Here is a tiny trained network, its code and every weight. The questions are about switching its units off for an input and a target symbol, where a switched-off unit gives its printed mean instead of its output.

import numpy as np


def w(rows, s, z=0):
    codes = np.array(rows[::2]) - 128.0
    scale = np.full(codes.shape[1], s)
    scale[-1] = z or s
    return codes * scale


def norm(h):
    return h / np.sqrt((h * h).mean(-1, keepdims=True) + 1e-5)


def f(y):
    return y / 2 * (1 + np.tanh(0.7978845608 * (y + 0.044715 * y**3)))


def softmax(a):
    e = np.exp(a - a.max(-1, keepdims=True))
    return e / e.sum(-1, keepdims=True)


def log_softmax(a):
    a = a - a.max(-1, keepdims=True)
    return a - np.log(np.exp(a).sum(-1, keepdims=True))


def net(x, mask):
    ids = ['αηθλξπτφψ'.index(c) for c in x.split()]
    T = len(ids)
    res = E[ids] + P[:T]
    u = 0
    for l in range(2):
        q, k, v = (norm(res) @ M[l].T for M in (Q, K, V))
        z = softmax(np.where(np.tri(T) > 0, q @ k.T / 4**0.5, -1e9)) @ v
        res = res + np.where(mask[u], z, O[l][:, -1]) @ O[l][:, :-1]
        u += 1
        y = f(norm(res) @ A[l][:, :-1].T + A[l][:, -1])
        res = res + np.where(mask[u : u + 16], y, B[l][:, -1]) @ B[l][:, :-1]
        u += 16
    return log_softmax(norm(res)[-1] @ U[:, :-1].T + U[:, -1])


Q, K, V, O, A, B = {}, {}, {}, {}, {}, {}
E = w([
[58,133,82,198,161,52],'α',
[70,199,93,136,139,67],'η',
[71,133,104,233,198,56],'θ',
[130,222,148,146,136,151],'λ',
[77,170,68,163,114,83],'ξ',
[99,127,149,59,54,120],'π',
[96,139,141,253,218,54],'τ',
[121,232,203,137,154,73],'φ',
[90,224,104,118,119,93],'ψ',
],0.0054)
P = w([
[164,129,14,66,253,176],'0',
[212,114,94,115,155,132],'1',
[159,153,127,112,140,137],'2',
[131,145,126,119,126,133],'3',
[115,135,135,126,124,133],'4',
[104,128,139,136,124,136],'5',
[96,123,140,145,125,139],'6',
[92,118,145,154,127,143],'7',
[86,113,145,161,128,147],'8',
[80,119,147,166,134,151],'9',
],0.0039)
Q[0] = w([
[202,4,129,103,133,202],'0.h1',
[62,216,114,182,111,24],'0.h1',
[58,209,130,98,60,120],'0.h1',
[134,63,152,123,254,180],'0.h1',
],0.0025)
K[0] = w([
[244,238,116,122,242,145],'0.h1',
[77,135,183,113,53,180],'0.h1',
[132,60,167,122,158,173],'0.h1',
[166,120,171,252,163,56],'0.h1',
],0.0038)
V[0] = w([
[83,37,190,62,81,185],'0.h1',
[116,253,143,134,132,96],'0.h1',
[132,105,76,232,140,89],'0.h1',
[39,146,85,80,90,112],'0.h1',
],0.0035)
O[0] = w([
[4,50,164,125,243,176,87],'0.h1',
[138,222,50,101,137,153,252],'0.h1',
[90,196,76,84,171,56,38],'0.h1',
[135,110,93,146,217,170,249],'0.h1',
],0.0034,0.0021)
A[0] = w([
[237,186,133,122,173,67,219],'0.n1',
[186,118,181,118,138,126,140],'0.n2',
[136,125,148,105,179,117,52],'0.n3',
[172,105,118,142,127,206,119],'0.n4',
[119,83,178,89,101,159,168],'0.n5',
[103,170,125,174,174,163,98],'0.n6',
[179,102,155,126,142,157,100],'0.n7',
[50,106,179,139,103,147,165],'0.n8',
[170,213,164,87,126,163,238],'0.n9',
[135,28,156,193,170,114,118],'0.n10',
[156,74,202,84,128,81,133],'0.n11',
[72,196,111,232,127,101,166],'0.n12',
[104,116,118,197,204,79,70],'0.n13',
[136,147,124,157,131,214,161],'0.n14',
[135,127,224,165,85,78,164],'0.n15',
[181,108,135,142,254,116,248],'0.n16',
],0.0041,0.0014)
B[0] = w([
[38,55,70,111,154,250,196],'0.n1',
[76,142,31,105,86,67,118],'0.n2',
[95,102,119,160,35,164,112],'0.n3',
[70,180,125,99,103,43,115],'0.n4',
[108,158,146,250,142,77,158],'0.n5',
[130,73,124,88,58,72,170],'0.n6',
[87,203,51,111,9,40,107],'0.n7',
[105,71,162,236,197,121,176],'0.n8',
[120,55,62,122,145,55,210],'0.n9',
[70,180,199,76,52,122,121],'0.n10',
[53,201,31,167,121,107,118],'0.n11',
[125,101,143,53,66,153,253],'0.n12',
[177,224,131,40,55,191,174],'0.n13',
[24,99,135,121,139,45,149],'0.n14',
[138,65,27,104,134,119,145],'0.n15',
[133,109,36,69,84,213,174],'0.n16',
],0.0028,0.0031)
Q[1] = w([
[63,110,68,173,127,140],'1.h1',
[36,147,123,116,102,150],'1.h1',
[2,190,104,128,95,157],'1.h1',
[113,190,78,92,90,107],'1.h1',
],0.006)
K[1] = w([
[21,166,206,150,176,191],'1.h1',
[70,160,255,219,68,131],'1.h1',
[30,113,217,198,123,119],'1.h1',
[109,185,116,211,162,105],'1.h1',
],0.0053)
V[1] = w([
[177,171,67,198,155,197],'1.h1',
[104,97,178,58,130,68],'1.h1',
[69,139,169,126,208,253],'1.h1',
[124,125,101,37,203,145],'1.h1',
],0.0037)
O[1] = w([
[111,96,139,97,141,102,19],'1.h1',
[219,187,57,195,54,209,165],'1.h1',
[44,153,194,94,120,24,254],'1.h1',
[116,87,253,163,14,201,232],'1.h1',
],0.0031,0.00078)
A[1] = w([
[172,81,194,27,113,15,4],'1.n1',
[201,3,201,137,177,130,143],'1.n2',
[90,136,104,59,66,100,141],'1.n3',
[120,190,99,57,118,121,215],'1.n4',
[254,162,62,148,209,223,4],'1.n5',
[54,98,43,155,118,135,147],'1.n6',
[109,93,184,193,77,116,149],'1.n7',
[216,164,55,56,144,124,105],'1.n8',
[158,85,38,164,73,81,97],'1.n9',
[86,80,189,94,101,56,160],'1.n10',
[110,82,169,115,179,115,174],'1.n11',
[129,168,192,132,45,126,101],'1.n12',
[187,205,54,138,209,90,122],'1.n13',
[245,102,67,69,219,125,4],'1.n14',
[172,165,77,99,90,138,115],'1.n15',
[208,149,179,125,68,110,127],'1.n16',
],0.0041,0.002)
B[1] = w([
[133,91,67,115,122,178,91],'1.n1',
[107,164,155,248,188,115,91],'1.n2',
[156,157,106,202,149,100,204],'1.n3',
[139,88,130,181,145,117,253],'1.n4',
[167,195,123,127,126,52,147],'1.n5',
[143,157,168,51,173,150,231],'1.n6',
[177,155,140,82,109,155,156],'1.n7',
[123,175,180,144,212,176,176],'1.n8',
[86,162,161,126,118,96,140],'1.n9',
[202,155,87,124,136,91,162],'1.n10',
[182,112,64,154,149,198,138],'1.n11',
[108,209,158,138,127,122,138],'1.n12',
[117,119,214,113,92,132,174],'1.n13',
[131,252,86,118,155,158,113],'1.n14',
[147,101,163,122,187,130,170],'1.n15',
[6,178,176,118,136,124,98],'1.n16',
],0.0039,0.0025)
U = w([
[139,98,194,254,178,110,116],'α',
[136,142,117,147,98,142,4],'η',
[157,111,75,149,133,79,77],'θ',
[142,142,82,143,65,100,115],'λ',
[150,224,86,92,245,182,197],'ξ',
[85,7,152,76,154,235,188],'π',
[170,88,54,111,140,26,141],'τ',
[105,209,247,73,73,93,198],'φ',
[135,151,117,157,86,157,21],'ψ',
],0.0065,0.003)

Each question gives the input, a string of symbols that net reads in full, and the target symbol t.
The units are the heads (4 rows each of Q, K, V and O) and the neurons (one row each of A and B). Each row of codes is followed by its name. A weight is (code - 128) times the scale printed after its matrix; where a second scale follows, it is the last column's (O, A, B and U).
mask holds one flag per unit, layer by layer, with each layer's heads first. A switched-off unit (its flag False) gives its mean, the last column of its rows in O or B, instead of its output. The means were averaged over made-up inputs and are rounded, as every weight is.
A unit's drop is (log p(t) with every unit on - log p(t) with that unit switched off) / (log p(t) with every unit on - log p(t) with every unit switched off).
The circuit of an input: a set's keep is (log p(t) with only the set's units on - log p(t) with every unit switched off) / (log p(t) with every unit on - log p(t) with every unit switched off). Starting from the 12 units with the biggest drops (on a tie, the unit counted first), units are removed one at a time, each time the one whose removal leaves the highest keep (on an exact tie, the one counted first), for as long as the keep stays at least 0.8.
circuit, biggest first: the units of the circuit, biggest drop first
most important unit: the unit with the biggest drop
k most important neurons: the k neurons with the biggest drops, biggest first
top k neurons in layer l: the k neurons of layer l with the biggest drops, biggest first
input θ π π ξ, target ξ: most important unit : 1.h1
input π φ θ, target φ: top 3 neurons in layer 0 : 0.n12, 0.n13, 0.n9
input π φ λ, target φ: circuit, biggest first : 1.h1, 0.n1
input θ τ φ π τ θ, target τ: 3 most important neurons : 0.n1, 0.n9, 0.n10
input π φ ξ, target φ: circuit, biggest first : 1.h1, 0.n1
input π α α φ, target α: 4 most important neurons : 1.n4, 1.n3, 0.n8, 0.n9
input φ π φ, target π: 3 most important neurons : 0.n1, 0.n15, 0.n5
input η θ τ, target ξ: 2 most important neurons : 1.n14, 0.n1
input φ π φ α π τ λ φ, target α: top 3 neurons in layer 0 : 0.n16, 0.n5, 0.n1
input π ξ φ ξ φ α λ, target α: top 3 neurons in layer 1 : 1.n4, 1.n3, 1.n14
input τ α φ π λ φ α φ θ, target φ: 2 most important neurons : 0.n13, 0.n1
input π π τ θ, target ξ: top 3 neurons in layer 0 : 0.n16, 0.n5, 0.n12
input π α τ ξ π τ π λ, target π: 2 most important neurons : 0.n5, 0.n1
input λ ψ π π π θ π θ π θ, target π: most important unit : 0.n16
input ξ π λ φ τ, target φ: top 3 neurons in layer 0 : 0.n13, 0.n16, 0.n12
input φ π ψ, target π: top 4 neurons in layer 0 : 0.n1, 0.n5, 0.n9, 0.n8
input π π π, target π: 2 most important neurons : 1.n5, 1.n3
input φ π π π, target π: top 2 neurons in layer 1 : 1.n3, 1.n5
input π π ψ θ π φ, target π: 2 most important neurons : 0.n1, 0.n5
input θ λ τ η ψ τ π, target τ: most important neuron : 0.n1
input π ψ τ π φ α, target ξ: top 2 neurons in layer 0 : 0.n16, 0.n5
input ξ ξ π, target ξ: 2 most important neurons : 0.n12, 1.n8
input λ τ τ π π θ τ τ π, target τ: top 2 neurons in layer 1 : 1.n10, 1.n8
input φ λ τ φ ψ π α, target π: top 2 neurons in layer 0 : 0.n16, 0.n5
input π π τ φ λ α, target ξ: top 3 neurons in layer 1 : 1.n8, 1.n15, 1.n6
input π τ φ, target τ: 3 most important neurons : 0.n9, 0.n1, 0.n15
input τ φ π ψ π π λ, target π: most important unit : 0.h1
